Below are the code and all the weights of a small trained network. Each question names an input and a class and asks about switching units off, where a switched-off unit gives its printed mean instead of its output.

import numpy as np


def w(rows, s, z=0):
    codes = np.array(rows[::2]) - 128.0
    scale = np.full(codes.shape[1], s)
    scale[-1] = z or s
    return codes * scale


def norm(h):
    return h / np.sqrt((h * h).mean(-1, keepdims=True) + 1e-5)


def f(y):
    return np.maximum(y, 0)


def log_softmax(a):
    a = a - a.max(-1, keepdims=True)
    return a - np.log(np.exp(a).sum(-1, keepdims=True))


def net(x, mask):
    res = np.array(x, float).reshape(1, 8) / 4 @ E
    u = 0
    for l in range(4):
        y = f(norm(res) @ A[l][:, :-1].T + A[l][:, -1])
        res = res + np.where(mask[u : u + 3], y, B[l][:, -1]) @ B[l][:, :-1]
        u += 3
    return log_softmax(norm(res)[-1] @ U[:, :-1].T + U[:, -1])


A, B = {}, {}
E = w([
[131,181,103,160,100,143,132,161,205],'x0',
[138,189,104,209,144,84,212,31,169],'x1',
[115,91,113,195,131,62,119,40,196],'x2',
[104,66,192,172,170,140,122,168,210],'x3',
[169,145,178,199,190,146,178,193,101],'x4',
[135,84,221,179,143,97,90,184,163],'x5',
[124,176,161,122,210,140,106,110,184],'x6',
[86,2,149,32,75,111,51,68,162],'x7',
],0.0051)
A[0] = w([
[144,91,130,143,97,106,69,205,134,251],'0.n0',
[174,156,167,217,132,135,159,144,158,150],'0.n1',
[162,189,57,1,104,146,182,172,87,194],'0.n2',
],0.0063,0.0011)
B[0] = w([
[119,141,174,147,186,189,123,27,166,208],'0.n0',
[50,119,82,132,244,167,254,100,130,205],'0.n1',
[244,207,240,204,87,61,66,91,87,254],'0.n2',
],0.0063,0.0054)
A[1] = w([
[174,158,35,102,113,80,59,59,216,138],'1.n0',
[134,55,158,127,229,179,32,125,112,10],'1.n1',
[154,120,137,81,128,121,166,3,161,165],'1.n2',
],0.005,0.0013)
B[1] = w([
[44,81,101,103,51,150,166,115,75,227],'1.n0',
[115,127,172,72,82,143,191,188,254,218],'1.n1',
[155,148,39,140,81,170,55,223,135,252],'1.n2',
],0.0079,0.0041)
A[2] = w([
[111,129,185,110,121,98,111,167,192,6],'2.n0',
[114,128,110,174,205,92,253,137,144,2],'2.n1',
[72,146,90,182,124,148,108,195,122,215],'2.n2',
],0.0062,0.001)
B[2] = w([
[176,139,157,103,96,74,203,255,120,198],'2.n0',
[57,144,82,162,227,148,212,53,142,254],'2.n1',
[90,141,137,177,195,178,74,84,128,191],'2.n2',
],0.0064,0.0041)
A[3] = w([
[152,20,231,9,151,132,253,207,185,61],'3.n0',
[67,120,39,99,91,107,94,116,118,4],'3.n1',
[25,131,10,120,26,73,65,102,152,68],'3.n2',
],0.0042,0.0016)
B[3] = w([
[123,80,181,9,143,67,112,175,176,254],'3.n0',
[151,104,69,138,104,91,112,108,95,178],'3.n1',
[139,4,38,197,104,114,113,158,73,246],'3.n2',
],0.011,0.0038)
U = w([
[114,39,2,179,25,110,91,91,90,1],'0',
[68,154,72,194,219,164,227,60,153,140],'1',
[108,95,234,34,128,99,101,180,208,177],'2',
[198,230,192,146,60,115,74,90,28,239],'3',
],0.0082,0.00083)

Each question gives the input, the list of numbers given to net, and the class t.
The units are the neurons (one row each of A and B). Each row of codes is followed by its name. A weight is (code - 128) times the scale printed after its matrix; where a second scale follows, it is the last column's (A, B and U).
mask holds one flag per neuron, layer by layer. A switched-off neuron (its flag False) gives its mean, the last column of its row in B, instead of its output. The means were averaged over made-up inputs and are rounded, as every weight is.
A unit's drop is (log p(t) with every unit on - log p(t) with that unit switched off) / (log p(t) with every unit on - log p(t) with every unit switched off).
The circuit of an input: a set's keep is (log p(t) with only the set's units on - log p(t) with every unit switched off) / (log p(t) with every unit on - log p(t) with every unit switched off). Starting from all 12 units, units are removed one at a time, each time the one whose removal leaves the highest keep (on an exact tie, the one counted first), for as long as the keep stays at least 0.8.
circuit, biggest first: the units of the circuit, biggest drop first
k most important neurons: the k neurons with the biggest drops, biggest first
top k neurons in layer l: the k neurons of layer l with the biggest drops, biggest first
drop of u: that unit's drop, to one decimal
input [0,-4,3,-6,2,4,-1,-7], class 1: circuit, biggest first -> [0.n1]
input [-5,-6,1,-2,7,-4,-7,4], class 2: circuit, biggest first -> [1.n1, 3.n0]
input [-8,-7,7,-7,6,-7,-3,1], class 3: circuit, biggest first -> [0.n2, 3.n2]
input [0,-4,7,-4,8,-4,-5,1], class 3: 2 most important neurons -> [3.n2, 1.n0]
input [8,-4,-8,5,0,-6,6,-1], class 3: circuit, biggest first -> [0.n2, 3.n0]
input [-3,-6,5,-5,1,8,2,-6], class 1: 2 most important neurons -> [0.n1, 2.n1]
input [5,3,1,5,7,7,2,3], class 1: top 2 neurons in layer 0 -> [0.n1, 0.n2]
input [2,-1,0,3,3,-3,-5,1], class 1: 2 most important neurons -> [3.n0, 1.n2]
input [4,7,2,-8,-8,4,0,-6], class 0: top 2 neurons in layer 1 -> [1.n0, 1.n2]
input [1,-6,-1,-8,-6,8,4,-4], class 3: 2 most important neurons -> [0.n2, 3.n0]
input [5,-7,4,0,-1,-7,-3,-4], class 3: drop of 0.n2 -> 1.0
input [-3,4,-2,5,8,7,-3,1], class 1: drop of 2.n1 -> 1.0
input [2,3,-6,-4,0,-6,0,2], class 3: drop of 0.n2 -> 1.2
input [7,-3,-6,-6,-5,-2,-4,-1], class 3: top neuron in layer 0 -> [0.n2]
